Below is a small trained network, with its code and all its weights. Each question gives an input and a class and asks what happens when units are switched off, that is, made to give their printed mean instead of their output.

import numpy as np


def w(rows, s, z=0):
    codes = np.array(rows[::2]) - 128.0
    scale = np.full(codes.shape[1], s)
    scale[-1] = z or s
    return codes * scale


def norm(h):
    return h / np.sqrt((h * h).mean(-1, keepdims=True) + 1e-5)


def f(y):
    return y / 2 * (1 + np.tanh(0.7978845608 * (y + 0.044715 * y**3)))


def log_softmax(a):
    a = a - a.max(-1, keepdims=True)
    return a - np.log(np.exp(a).sum(-1, keepdims=True))


def net(x, mask):
    res = np.array(x, float).reshape(1, 5) / 4 @ E
    u = 0
    for l in range(4):
        y = f(norm(res) @ A[l][:, :-1].T + A[l][:, -1])
        res = res + np.where(mask[u : u + 7], y, B[l][:, -1]) @ B[l][:, :-1]
        u += 7
    return log_softmax(norm(res)[-1] @ U[:, :-1].T + U[:, -1])


A, B = {}, {}
E = w([
[141,134,76,98,182,122,95,80,101,61],'x0',
[115,160,90,159,150,89,107,152,98,190],'x1',
[209,114,74,14,193,179,139,183,145,209],'x2',
[195,81,122,203,149,141,73,218,145,82],'x3',
[198,135,113,150,27,201,108,85,2,157],'x4',
],0.0073)
A[0] = w([
[95,97,186,140,46,124,168,200,154,205,7],'0.n1',
[162,86,224,92,124,222,188,71,181,58,46],'0.n2',
[171,149,42,102,175,62,51,22,108,52,17],'0.n3',
[55,139,148,84,139,141,172,40,131,186,20],'0.n4',
[77,177,128,189,124,118,94,113,125,94,233],'0.n5',
[144,121,187,158,90,101,188,138,147,191,2],'0.n6',
[128,220,91,229,219,61,121,114,81,255,31],'0.n7',
],0.0073,0.0029)
B[0] = w([
[71,174,72,134,135,238,66,89,174,54,173],'0.n1',
[136,136,207,111,208,137,1,74,82,193,194],'0.n2',
[44,180,120,118,38,186,62,194,183,125,229],'0.n3',
[201,236,157,155,165,135,183,199,73,55,198],'0.n4',
[92,58,221,113,122,108,161,121,128,135,255],'0.n5',
[67,170,91,104,75,125,58,157,132,116,141],'0.n6',
[164,119,215,100,194,178,53,65,109,152,199],'0.n7',
],0.0095,0.0048)
A[1] = w([
[78,132,77,120,146,104,52,135,121,125,38],'1.n1',
[134,217,83,119,99,78,184,79,50,128,46],'1.n2',
[95,70,161,171,100,129,100,108,122,87,105],'1.n3',
[190,22,150,216,141,149,58,241,136,66,83],'1.n4',
[147,66,147,155,102,202,112,117,19,129,26],'1.n5',
[147,116,31,105,134,128,185,145,112,171,6],'1.n6',
[219,112,144,171,3,165,125,171,65,159,10],'1.n7',
],0.0062,0.0027)
B[1] = w([
[169,123,100,183,118,177,108,52,120,129,136],'1.n1',
[93,181,91,70,152,99,211,144,95,97,145],'1.n2',
[141,153,105,124,82,105,151,198,93,205,216],'1.n3',
[170,255,175,143,177,165,165,151,78,98,255],'1.n4',
[150,162,74,98,107,64,107,53,142,147,200],'1.n5',
[154,104,135,123,100,127,134,158,133,130,126],'1.n6',
[101,163,40,104,137,68,152,43,157,123,193],'1.n7',
],0.0081,0.0043)
A[2] = w([
[27,205,71,122,101,199,77,169,181,109,105],'2.n1',
[130,130,167,159,201,56,195,164,254,131,34],'2.n2',
[120,124,186,116,187,120,48,139,211,130,122],'2.n3',
[183,127,87,72,148,183,123,162,164,181,119],'2.n4',
[181,119,121,112,125,123,157,159,161,148,2],'2.n5',
[168,80,79,79,202,182,185,116,154,171,111],'2.n6',
[172,87,86,16,116,220,146,202,115,125,100],'2.n7',
],0.0069,0.0027)
B[2] = w([
[151,81,79,173,105,252,133,111,157,51,254],'2.n1',
[169,120,2,116,144,82,117,21,126,76,203],'2.n2',
[170,95,86,65,97,130,112,86,100,200,252],'2.n3',
[55,125,200,185,74,86,141,119,132,129,202],'2.n4',
[70,158,117,119,166,71,90,151,133,90,112],'2.n5',
[53,96,184,175,115,88,123,143,147,82,179],'2.n6',
[78,93,138,190,57,151,152,179,66,135,193],'2.n7',
],0.0098,0.0049)
A[3] = w([
[254,178,127,193,169,132,171,199,147,109,53],'3.n1',
[115,117,97,165,141,198,144,102,169,92,39],'3.n2',
[128,210,156,72,159,129,169,160,112,101,6],'3.n3',
[213,144,33,31,65,93,116,91,157,160,124],'3.n4',
[66,74,230,140,45,33,181,122,110,62,92],'3.n5',
[123,197,171,124,133,135,208,108,187,135,120],'3.n6',
[148,105,97,110,28,116,152,102,66,168,234],'3.n7',
],0.0074,0.0016)
B[3] = w([
[101,190,167,2,99,151,230,147,78,71,174],'3.n1',
[107,167,60,115,46,90,141,117,133,177,179],'3.n2',
[191,213,187,97,155,167,137,155,116,91,158],'3.n3',
[153,87,89,96,148,53,166,157,196,151,187],'3.n4',
[148,81,115,151,137,121,129,255,144,210,253],'3.n5',
[211,152,66,144,126,178,157,181,109,133,152],'3.n6',
[115,31,114,157,230,93,130,120,233,39,206],'3.n7',
],0.0081,0.0057)
U = w([
[70,148,84,152,46,230,90,130,151,82,217],'0',
[163,236,172,87,176,124,247,189,59,82,230],'1',
[76,51,172,200,111,35,162,232,115,187,155],'2',
[153,93,30,99,154,16,177,27,152,107,34],'3',
[169,131,222,75,200,144,3,70,72,207,4],'4',
],0.011,0.0015)

Each question gives the input, the list of numbers given to net, and the class t.
The units are the neurons (one row each of A and B). Each row of codes is followed by its name. A weight is (code - 128) times the scale printed after its matrix; where a second scale follows, it is the last column's (A, B and U).
mask holds one flag per neuron, layer by layer. A switched-off neuron (its flag False) gives its mean, the last column of its row in B, instead of its output. The means were averaged over made-up inputs and are rounded, as every weight is.
A unit's drop is (log p(t) with every unit on - log p(t) with that unit switched off) / (log p(t) with every unit on - log p(t) with every unit switched off).
The circuit of an input: a set's keep is (log p(t) with only the set's units on - log p(t) with every unit switched off) / (log p(t) with every unit on - log p(t) with every unit switched off). Starting from the 12 units with the biggest drops (on a tie, the unit counted first), units are removed one at a time, each time the one whose removal leaves the highest keep (on an exact tie, the one counted first), for as long as the keep stays at least 0.8.
circuit, biggest first: the units of the circuit, biggest drop first
unit that matters most: the unit with the biggest drop
k most important neurons: the k neurons with the biggest drops, biggest first
top k neurons in layer l: the k neurons of layer l with the biggest drops, biggest first
input [-7,3,-2,6,3], class 0: circuit, biggest first : (0.n1)
input [-4,8,6,-2,8], class 3: circuit, biggest first : (1.n7; 3.n7)
input [0,0,-7,-2,6], class 2: 2 most important neurons : (0.n5; 3.n5)
input [7,-8,-3,7,-4], class 4: 3 most important neurons : (0.n2; 0.n4; 2.n3)
input [-2,8,-6,8,-7], class 1: circuit, biggest first : (1.n4; 3.n1)
input [3,8,5,8,-6], class 1: 3 most important neurons : (1.n4; 3.n1; 0.n2)
input [-6,-8,-7,-4,1], class 4: 3 most important neurons : (0.n2; 0.n1; 0.n3)
input [-7,-2,5,-7,-2], class 0: 3 most important neurons : (0.n1; 2.n1; 1.n4)
input [2,8,2,6,-3], class 4: 3 most important neurons : (0.n7; 0.n4; 2.n3)
input [7,-7,-8,-6,5], class 2: 3 most important neurons : (0.n5; 0.n1; 3.n5)
input [5,5,5,-1,-5], class 0: 2 most important neurons : (0.n3; 0.n2)
input [7,8,-7,6,3], class 4: 2 most important neurons : (0.n7; 0.n5)
input [-3,-5,8,-7,-2], class 2: 3 most important neurons : (1.n4; 2.n7; 2.n6)
input [3,3,-7,7,4], class 1: unit that matters most : 1.n4
input [8,0,7,6,7], class 0: circuit, biggest first : (0.n3; 2.n7)
input [3,7,-7,-1,0], class 2: 3 most important neurons : (0.n5; 0.n2; 3.n5)
input [-7,-2,7,-6,4], class 0: top 4 neurons in layer 0 : (0.n1; 0.n6; 0.n5; 0.n4)
input [-3,-7,-6,-3,7], class 3: top 2 neurons in layer 0 : (0.n7; 0.n3)
input [3,8,-8,-7,2], class 2: top 2 neurons in layer 3 : (3.n5; 3.n1)
input [-5,5,3,4,-7], class 3: circuit, biggest first : (2.n2)
input [3,-8,-8,7,-1], class 2: top 2 neurons in layer 0 : (0.n5; 0.n4)
input [-6,-1,7,-3,5], class 2: top 2 neurons in layer 1 : (1.n4; 1.n6)
